Below is a small trained network, with its code and all its weights. Each question gives an input and a class and asks what happens when units are switched off, that is, made to give their printed mean instead of their output.

import numpy as np


def w(rows, s, z=0):
    codes = np.array(rows[::2]) - 128.0
    scale = np.full(codes.shape[1], s)
    scale[-1] = z or s
    return codes * scale


def f(y):
    return np.maximum(y, 0)


def log_softmax(a):
    a = a - a.max(-1, keepdims=True)
    return a - np.log(np.exp(a).sum(-1, keepdims=True))


def net(x, mask):
    res = np.array(x, float).reshape(1, 2) / 4 @ E
    y = f(res @ A[0][:, :-1].T + A[0][:, -1])
    res = res + np.where(mask, y, B[0][:, -1]) @ B[0][:, :-1]
    return log_softmax(res[-1] @ U[:, :-1].T + U[:, -1])


A, B = {}, {}
E = w([
[91,95,152,167,180,164,199,177],'x0',
[127,123,102,84,211,3,195,231],'x1',
],0.017)
A[0] = w([
[223,215,21,58,43,22,87,67,89],'N0',
[88,175,42,181,103,9,185,144,102],'N1',
[115,136,209,99,209,101,67,134,248],'N2',
[174,148,68,11,202,77,187,189,54],'N3',
[67,100,45,93,190,110,194,213,122],'N4',
[5,47,142,230,172,184,198,146,90],'N5',
[9,61,180,189,122,170,214,235,88],'N6',
[183,187,92,136,180,168,138,212,147],'N7',
[129,153,255,206,83,212,143,55,64],'N8',
],0.0071,0.014)
B[0] = w([
[180,79,204,86,202,67,163,118,228],'N0',
[131,196,75,165,123,136,86,89,199],'N1',
[110,108,137,211,50,170,171,253,247],'N2',
[113,213,62,105,175,137,105,60,231],'N3',
[87,152,79,109,110,119,145,141,251],'N4',
[187,95,129,60,203,98,139,134,218],'N5',
[203,92,118,74,193,128,158,129,225],'N6',
[138,132,117,188,166,138,107,132,185],'N7',
[69,175,66,69,94,158,64,86,233],'N8',
],0.013,0.014)
U = w([
[71,186,44,138,133,139,100,91,34],'0',
[213,48,158,91,199,93,151,111,72],'1',
[108,90,126,246,68,159,146,213,255],'2',
],0.012,0.0087)

Each question gives the input, the list of numbers given to net, and the class t.
The units are the neurons (one row each of A and B). Each row of codes is followed by its name. A weight is (code - 128) times the scale printed after its matrix; where a second scale follows, it is the last column's (A, B and U).
mask holds one flag per neuron, in row order. A switched-off neuron (its flag False) gives its mean, the last column of its row in B, instead of its output. The means were averaged over made-up inputs and are rounded, as every weight is.
A unit's drop is (log p(t) with every unit on - log p(t) with that unit switched off) / (log p(t) with every unit on - log p(t) with every unit switched off).
The circuit of an input: a set's keep is (log p(t) with only the set's units on - log p(t) with every unit switched off) / (log p(t) with every unit on - log p(t) with every unit switched off). Starting from all 9 units, units are removed one at a time, each time the one whose removal leaves the highest keep (on an exact tie, the one counted first), for as long as the keep stays at least 0.8.
circuit, biggest first: the units of the circuit, biggest drop first
top k neurons: the k neurons with the biggest drops, biggest first
drop of u: that unit's drop, to one decimal
input [0,-3], class 2: circuit, biggest first -> [N3]
input [-7,7], class 0: top 4 neurons -> [N3, N1, N6, N5]
input [3,0], class 2: top 2 neurons -> [N0, N3]
input [-5,6], class 0: top 2 neurons -> [N3, N1]
input [3,4], class 0: top 2 neurons -> [N3, N0]
input [3,2], class 2: circuit, biggest first -> [N0, N8]
input [2,3], class 2: top 2 neurons -> [N8, N2]
input [7,-6], class 1: top 3 neurons -> [N5, N6, N3]
input [8,-7], class 1: top 3 neurons -> [N5, N6, N3]
input [-1,4], class 0: top 2 neurons -> [N3, N1]
input [-8,8], class 0: top 3 neurons -> [N3, N1, N6]
input [-3,0], class 2: top 3 neurons -> [N5, N6, N3]
input [-4,1], class 1: top 2 neurons -> [N0, N4]
input [-7,8], class 0: circuit, biggest first -> [N3]
input [2,-2], class 2: top 2 neurons -> [N3, N0]
input [8,-3], class 1: drop of N2 -> 0.0
input [-2,7], class 0: drop of N3 -> 0.2
input [0,7], class 0: drop of N3 -> 0.1
